[128 = 0]

[135 122 128 131 184  72 107 115 201 124  70 100 122 142 164 142 119  93
 139 176 136 115 139 138] : (41)/z910
[175 111 132 154 169 104  99 203 128 118 109 102 150 126 115 136  94 109
 136 148 136 112 135 114] : (49)/Z509
[106 130  93 104 145  90 132 122 205 145 107 132 118 167 118 136 119  72
 125 153 150 105 124 133] : (41)/Z738
[107 136 119 112 128  89 116  67 203 118 108 130 126 157 154 127 115 123
 146 187 101 103 136 162] : (41)/Z738
[135 146  71 143 139  64 146 172 164 139 194  74 141 145  97 127 142  62
 122 147 130 127 120 167] : (49)/Z509
[146 117 100 121 161  47 143 167 159 113 112  95 140 138 114 126 136  53
 152 161 133 123 117  95] : (49)/z781
[133 114 166 134 187 123 117 108 175 120  75 148 124 144 160 153 104  90
 146 186 117 119 133  97] : (41)/Z738
[128 135 169 123 128 128 119 101 172  98  81 155 159 150 161 151 119 163
 136 174 113 120 139 134] : (47)/z124
[150 106 189 140 191 170 150 178  96  95 136 224 121  91 200 108 132 183
 148 121 144 134 150  76] : (40)/z558
[100 135 136 137 133 122 160 132 123 113 147 105 141 111 175 127 126 102
 147 132 135 195 153 125] : (40)/Z757
[100 144 121 121 101 105 145 136 170  88 104 136 153 126  90 162 110 112
 145 158 108 147 126 171] : (47)/z124
[182 107 126 142 200  52 117 185 150 146 109  84 145 121 136 142 120  66
 162 156 144 108 154  91] : (49)/z781
[110 148 135 143 108 156 146 149 113 105 157 131 134 132 136 107 118  80
 125 133 126 171 133 137] : (40)/z558
[137  99 197 136 160 167 138 124  88  93 144 132 132  82 208 117 115 186
 143 142 168 145 143 149] : (40)/z558
[123 131 154 144 120 120 125 170 172  78 125 165 137 108 194 137 107 150
 145 191 108 134 131 130] : (47)/z124
[110 110 135 145 151  93 164 105 106 162 141  86 139 101 166 135 117  98
 168 134 127 193 156 149] : (40)/Z757
[115 137 116  96 149 110 126  96 192 131 133 170 127 154 167 113 125  97
 135 144 108 130 118 139] : (41)/Z738
[ 94 138 208  70 144 144 162 147 137 105 134 152 140 100 123 128 116 117
 131 129 130 144 150 178] : (40)/z558
[131 130 166 150 181  95 149 101 111 115 128  87 133  55 152 120 151 148
 143 127 118 164 141 132] : (40)/Z757
[ 96 164 105 118 151  92 134  61 195 126  65 109 133 122 129 148 139  94
 127 158 119 129 147 144] : (41)/Z738
[138 150 156 133 149 129 114 172 179  86 117 142 168 130 157 146  94 134
 127 165  92 101 147 150] : (47)/z124
[128  99 171 138 170 132 146 120 106 118 106 138 122  97 171 134 136 143
 148 152 135 100 126  94] : (40)/Z757
[134 124 175 147 165 151 136 187 141  73  85 161 149 159 164 166 117 137
 147 170 121 123 132  89] : (47)/z548
[169 109  92 160 202  74 109 182 143 122 121  85 142 107 152 138 133 115
 146 172 121 117 115  64] : (49)/Z509
[145 131  54 153 149  26 128 176 168 148 138  47 154 132  59 127 144   5
 164  99 131 134 124 135] : (49)/z781
[137 131 175 140 151 101 108 153 195 112  70 131 121 113 208 136 142 102
 159 173 143 107 130  41] : (41)/z910
[137 122 115 143 167  93 120 175 115 136 115 120 112 130 124 134 129 122
 126 142 129 126 129  68] : (49)/z781
[126 119 132 177 151  97 135 182 111 128 110 109 191 120  91 145 111  93
 158 133 127 110 159  81] : (49)/Z509
[ 83 117 150 102 156 121 170 114 158 110 143 108 136  93 158 107 137  87
 156 135 107 174 135 129] : (40)/Z757
[135 129 212 133 172 125 115 151 173  99  73 140 126 152 184 138 108 132
 128 172  87  92 123  91] : (41)/Z738
[159 126 169 147 151  91 107 154 191 118  53 121 139 137 174 146 148 105
 140 174 116 107 117  69] : (41)/z910
[103 136 140 134 139 121 138 118 161  80 143 156 142 169 179 144 111 143
 145 141 114 122 164 171] : (47)/z124
[121 107 163 123 196 118 107 119 190 104 100 132 129 120 192 119 126 107
 171 172 110  90 129 105] : (41)/Z738
[178 120 130 148 150  82  96 180 115 152  92 100 132 126  98 136 114  73
 115 134 138 121 122 141] : (49)/Z509
[127 137 107 113 162  95 117 116 219 154 108 120 115 146 170 121 128  79
 136 176 122 109 136 106] : (41)/Z738
[132 128 175 126 142 154 136 171 164 106 118 156 180 116 179 149  86 151
 132 152 112 109 140 132] : (47)/z124
[ 92 108 134 130 181 135 157  88 122 102 173 115 139 119 171 142 125 110
 146 153 114 208 155 160] : (40)/z558
[113 161 147 158 154 130 168 111 104 112 112 133 131  92 182 119 149 161
 153 124 133 172 136 112] : (40)/Z757
[169 102 132 161 181 208  96 190 182 135 100  79 132 128 140 132 134  78
 156 160 159 109 127  51] : (49)/z781
[ 95 129 194 117 147 123 130 108 184 126  94 152 115 148 151 116 130 114
 141 140 116 161 125  96] : (41)/Z738
[119 130 130 118 137 151  81 105 132 100 148 133 128 109 144 139 132  82
 132 107 131 148 151 170] : (40)/z558
[141 105 120 164 238  66 136 150 134 132  70  72 136 128 118 171 136  49
 156 164 141 149 121  85] : (49)/z781
[187  79 196 154 196 133  77 161 104 140  93 154 117 121 173 141 114 162
 149 178 124  33 126  49] : (49)/Z509
[114 115 150 124 141 168 158 181 131  70 152 146 139 108 178 123 114 105
 114 132 139 171 141 141] : (40)/z558
